Here is a tiny trained network, its code and every weight. The questions are about switching its units off for an input and a class, where a switched-off unit gives its printed mean instead of its output.

import numpy as np


def w(rows, s, z=0):
    codes = np.array(rows[::2]) - 128.0
    scale = np.full(codes.shape[1], s)
    scale[-1] = z or s
    return codes * scale


def f(y):
    return y / 2 * (1 + np.tanh(0.7978845608 * (y + 0.044715 * y**3)))


def log_softmax(a):
    a = a - a.max(-1, keepdims=True)
    return a - np.log(np.exp(a).sum(-1, keepdims=True))


def net(x, mask):
    res = np.array(x, float).reshape(1, 4) / 4 @ E
    y = f(res @ A[0][:, :-1].T + A[0][:, -1])
    res = res + np.where(mask, y, B[0][:, -1]) @ B[0][:, :-1]
    return log_softmax(res[-1] @ U[:, :-1].T + U[:, -1])


A, B = {}, {}
E = w([
[156,132,179,77,107,178,85,59],'x0',
[23,68,151,200,83,203,46,182],'x1',
[130,1,66,117,104,40,167,137],'x2',
[185,61,55,74,64,168,147,177],'x3',
],0.0096)
A[0] = w([
[211,125,47,46,128,70,248,209,197],'neuron 1',
[133,107,141,123,30,127,28,137,170],'neuron 2',
[159,106,131,24,99,127,138,94,253],'neuron 3',
[65,159,144,115,188,1,151,96,250],'neuron 4',
[58,157,190,219,131,160,60,158,175],'neuron 5',
[119,144,131,102,108,164,158,186,123],'neuron 6',
[194,210,168,33,168,83,123,93,191],'neuron 7',
[19,157,107,232,146,122,88,149,206],'neuron 8',
[100,105,138,114,97,246,10,159,208],'neuron 9',
[150,184,171,49,239,129,146,47,148],'neuron 10',
[161,217,201,111,131,70,127,39,148],'neuron 11',
[88,110,159,135,89,225,77,134,168],'neuron 12',
[62,102,161,205,147,72,143,113,153],'neuron 13',
],0.0093,0.004)
B[0] = w([
[178,130,44,193,53,103,89,105,252],'neuron 1',
[41,54,123,50,164,201,119,124,191],'neuron 2',
[176,77,135,135,103,106,218,71,205],'neuron 3',
[197,136,152,147,153,36,197,164,207],'neuron 4',
[57,212,183,129,136,149,50,192,239],'neuron 5',
[91,142,90,137,94,116,60,105,147],'neuron 6',
[214,133,179,161,112,121,179,28,236],'neuron 7',
[61,200,109,103,219,87,57,226,232],'neuron 8',
[30,109,170,115,62,220,68,79,253],'neuron 9',
[200,149,186,146,138,159,185,73,227],'neuron 10',
[195,205,206,103,143,167,186,158,221],'neuron 11',
[56,119,169,98,95,216,44,123,218],'neuron 12',
[95,99,100,94,233,55,166,254,180],'neuron 13',
],0.0087,0.013)
U = w([
[170,138,179,143,132,101,171,93,249],'0',
[84,160,158,124,126,139,48,155,27],'1',
[103,4,132,78,107,149,123,110,169],'2',
[156,97,25,171,68,74,108,125,119],'3',
[113,116,119,125,214,48,138,206,2],'4',
],0.011,0.00097)

Each question gives the input, the list of numbers given to net, and the class t.
The units are the neurons (one row each of A and B). Each row of codes is followed by its name. A weight is (code - 128) times the scale printed after its matrix; where a second scale follows, it is the last column's (A, B and U).
mask holds one flag per neuron, in row order. A switched-off neuron (its flag False) gives its mean, the last column of its row in B, instead of its output. The means were averaged over made-up inputs and are rounded, as every weight is.
A unit's drop is (log p(t) with every unit on - log p(t) with that unit switched off) / (log p(t) with every unit on - log p(t) with every unit switched off).
The circuit of an input: a set's keep is (log p(t) with only the set's units on - log p(t) with every unit switched off) / (log p(t) with every unit on - log p(t) with every unit switched off). Starting from the 12 units with the biggest drops (on a tie, the unit counted first), units are removed one at a time, each time the one whose removal leaves the highest keep (on an exact tie, the one counted first), for as long as the keep stays at least 0.8.
units of the circuit, in order: the units of the circuit, biggest drop first
top k neurons: the k neurons with the biggest drops, biggest first
drop of u: that unit's drop, to one decimal
input [2,-4,4,3], class 3: units of the circuit, in order	[neuron 1]
input [-5,-4,0,-7], class 4: top 3 neurons	[neuron 13; neuron 9; neuron 3]
input [3,3,3,0], class 2: units of the circuit, in order	[neuron 5; neuron 11]
input [-3,-3,1,0], class 3: units of the circuit, in order	[neuron 1; neuron 11]
input [6,3,6,-4], class 2: units of the circuit, in order	[neuron 8; neuron 11]
input [7,4,-3,5], class 2: units of the circuit, in order	[neuron 8; neuron 2]
input [2,1,-4,7], class 2: top 2 neurons	[neuron 5; neuron 8]
input [-6,-8,0,1], class 3: top 2 neurons	[neuron 1; neuron 5]
input [-3,-1,-1,0], class 4: top 2 neurons	[neuron 9; neuron 7]
input [2,1,6,7], class 3: drop of neuron 1	0.8
input [-1,5,-1,7], class 2: drop of neuron 11	0.2
input [-2,1,0,8], class 3: drop of neuron 1	0.5
input [0,-7,5,8], class 3: drop of neuron 3	0.0
input [7,1,7,-8], class 4: top neuron	[neuron 13]
